Below are the code and all the weights of a small trained network. Each question names an input and a class and asks about switching units off, where a switched-off unit gives its printed mean instead of its output.

import numpy as np


def w(rows, s, z=0):
    codes = np.array(rows[::2]) - 128.0
    scale = np.full(codes.shape[1], s)
    scale[-1] = z or s
    return codes * scale


def norm(h):
    return h / np.sqrt((h * h).mean(-1, keepdims=True) + 1e-5)


def f(y):
    return np.maximum(y, 0)


def log_softmax(a):
    a = a - a.max(-1, keepdims=True)
    return a - np.log(np.exp(a).sum(-1, keepdims=True))


def net(x, mask):
    res = np.array(x, float).reshape(1, 5) / 4 @ E
    u = 0
    for l in range(2):
        y = f(norm(res) @ A[l][:, :-1].T + A[l][:, -1])
        res = res + np.where(mask[u : u + 9], y, B[l][:, -1]) @ B[l][:, :-1]
        u += 9
    return log_softmax(norm(res)[-1] @ U[:, :-1].T + U[:, -1])


A, B = {}, {}
E = w([
[112,133,190,104,247],'x0',
[174,93,224,174,58],'x1',
[139,192,155,25,101],'x2',
[88,123,65,114,210],'x3',
[170,49,57,152,87],'x4',
],0.0013)
A[0] = w([
[93,136,175,163,174,98],'0.n0',
[200,149,191,99,69,193],'0.n1',
[143,111,189,182,101,97],'0.n2',
[190,98,193,72,139,97],'0.n3',
[136,86,76,122,105,41],'0.n4',
[110,211,150,1,124,109],'0.n5',
[181,183,204,152,227,189],'0.n6',
[158,113,49,82,162,120],'0.n7',
[150,156,109,142,27,255],'0.n8',
],0.0039,0.00089)
B[0] = w([
[120,145,141,70,78,184],'0.n0',
[158,93,108,203,162,240],'0.n1',
[145,106,120,132,114,204],'0.n2',
[142,157,80,134,110,183],'0.n3',
[125,178,161,105,133,173],'0.n4',
[4,130,141,27,112,247],'0.n5',
[97,76,122,102,55,241],'0.n6',
[120,187,130,165,120,203],'0.n7',
[107,76,151,120,105,253],'0.n8',
],0.0041,0.0024)
A[1] = w([
[4,95,195,100,130,120],'1.n0',
[131,124,140,163,96,186],'1.n1',
[141,162,81,189,217,123],'1.n2',
[60,112,227,67,146,254],'1.n3',
[55,138,156,87,230,209],'1.n4',
[175,98,122,62,108,126],'1.n5',
[153,184,82,147,192,114],'1.n6',
[76,74,24,165,108,119],'1.n7',
[150,147,122,125,134,119],'1.n8',
],0.0038,0.0014)
B[1] = w([
[96,180,65,85,101,248],'1.n0',
[114,110,91,125,140,181],'1.n1',
[138,164,144,171,173,153],'1.n2',
[93,144,2,77,83,251],'1.n3',
[146,112,122,150,65,215],'1.n4',
[140,128,165,148,200,152],'1.n5',
[140,155,129,214,175,147],'1.n6',
[109,172,157,92,151,211],'1.n7',
[123,130,82,136,148,129],'1.n8',
],0.0046,0.0034)
U = w([
[60,182,45,32,36,202],'0',
[214,131,217,84,158,21],'1',
[204,159,250,92,164,3],'2',
[182,107,192,142,193,41],'3',
[134,234,113,244,244,126],'4',
[206,1,179,233,24,171],'5',
],0.0066,0.0047)

Each question gives the input, the list of numbers given to net, and the class t.
The units are the neurons (one row each of A and B). Each row of codes is followed by its name. A weight is (code - 128) times the scale printed after its matrix; where a second scale follows, it is the last column's (A, B and U).
mask holds one flag per neuron, layer by layer. A switched-off neuron (its flag False) gives its mean, the last column of its row in B, instead of its output. The means were averaged over made-up inputs and are rounded, as every weight is.
A unit's drop is (log p(t) with every unit on - log p(t) with that unit switched off) / (log p(t) with every unit on - log p(t) with every unit switched off).
The circuit of an input: a set's keep is (log p(t) with only the set's units on - log p(t) with every unit switched off) / (log p(t) with every unit on - log p(t) with every unit switched off). Starting from the 12 units with the biggest drops (on a tie, the unit counted first), units are removed one at a time, each time the one whose removal leaves the highest keep (on an exact tie, the one counted first), for as long as the keep stays at least 0.8.
circuit, biggest first: the units of the circuit, biggest drop first
most important unit: the unit with the biggest drop
top k neurons: the k neurons with the biggest drops, biggest first
k most important neurons of layer l: the k neurons of layer l with the biggest drops, biggest first
drop of u: that unit's drop, to one decimal
input [-7,5,-2,6,8], class 5: top 2 neurons => (1.n3; 1.n0)
input [-5,4,5,3,7], class 5: top 3 neurons => (0.n5; 1.n3; 1.n0)
input [6,8,3,0,2], class 5: circuit, biggest first => (0.n5; 0.n1)
input [-2,-3,-5,4,-4], class 4: most important unit => 0.n5
input [-5,5,-4,0,3], class 5: circuit, biggest first => (1.n3; 1.n0)
input [-6,2,-7,6,-7], class 4: top 4 neurons => (0.n5; 0.n6; 0.n8; 1.n3)
input [-7,5,-7,6,0], class 5: circuit, biggest first => (0.n5; 1.n3)
input [3,3,-8,0,5], class 3: circuit, biggest first => (0.n6; 1.n4; 1.n3; 1.n7)
input [1,1,-2,4,1], class 4: 2 most important neurons of layer 1 => (1.n2; 1.n3)
input [-3,7,-3,-6,-8], class 5: top 2 neurons => (0.n5; 0.n1)
input [1,-8,-8,-4,-2], class 4: top 2 neurons => (0.n5; 0.n8)
input [-4,-7,-4,1,5], class 4: top 3 neurons => (0.n5; 0.n6; 1.n3)
input [-4,0,-5,5,4], class 4: top 3 neurons => (0.n5; 0.n6; 1.n3)
input [0,1,-7,-7,0], class 5: most important unit => 0.n5
input [-6,-3,-6,7,-4], class 4: drop of 0.n5 => 0.2
input [0,1,3,7,7], class 4: drop of 0.n5 => 0.4
input [4,3,2,1,6], class 3: drop of 1.n0 => 0.3
input [-5,-8,-4,2,3], class 4: drop of 0.n5 => 0.2
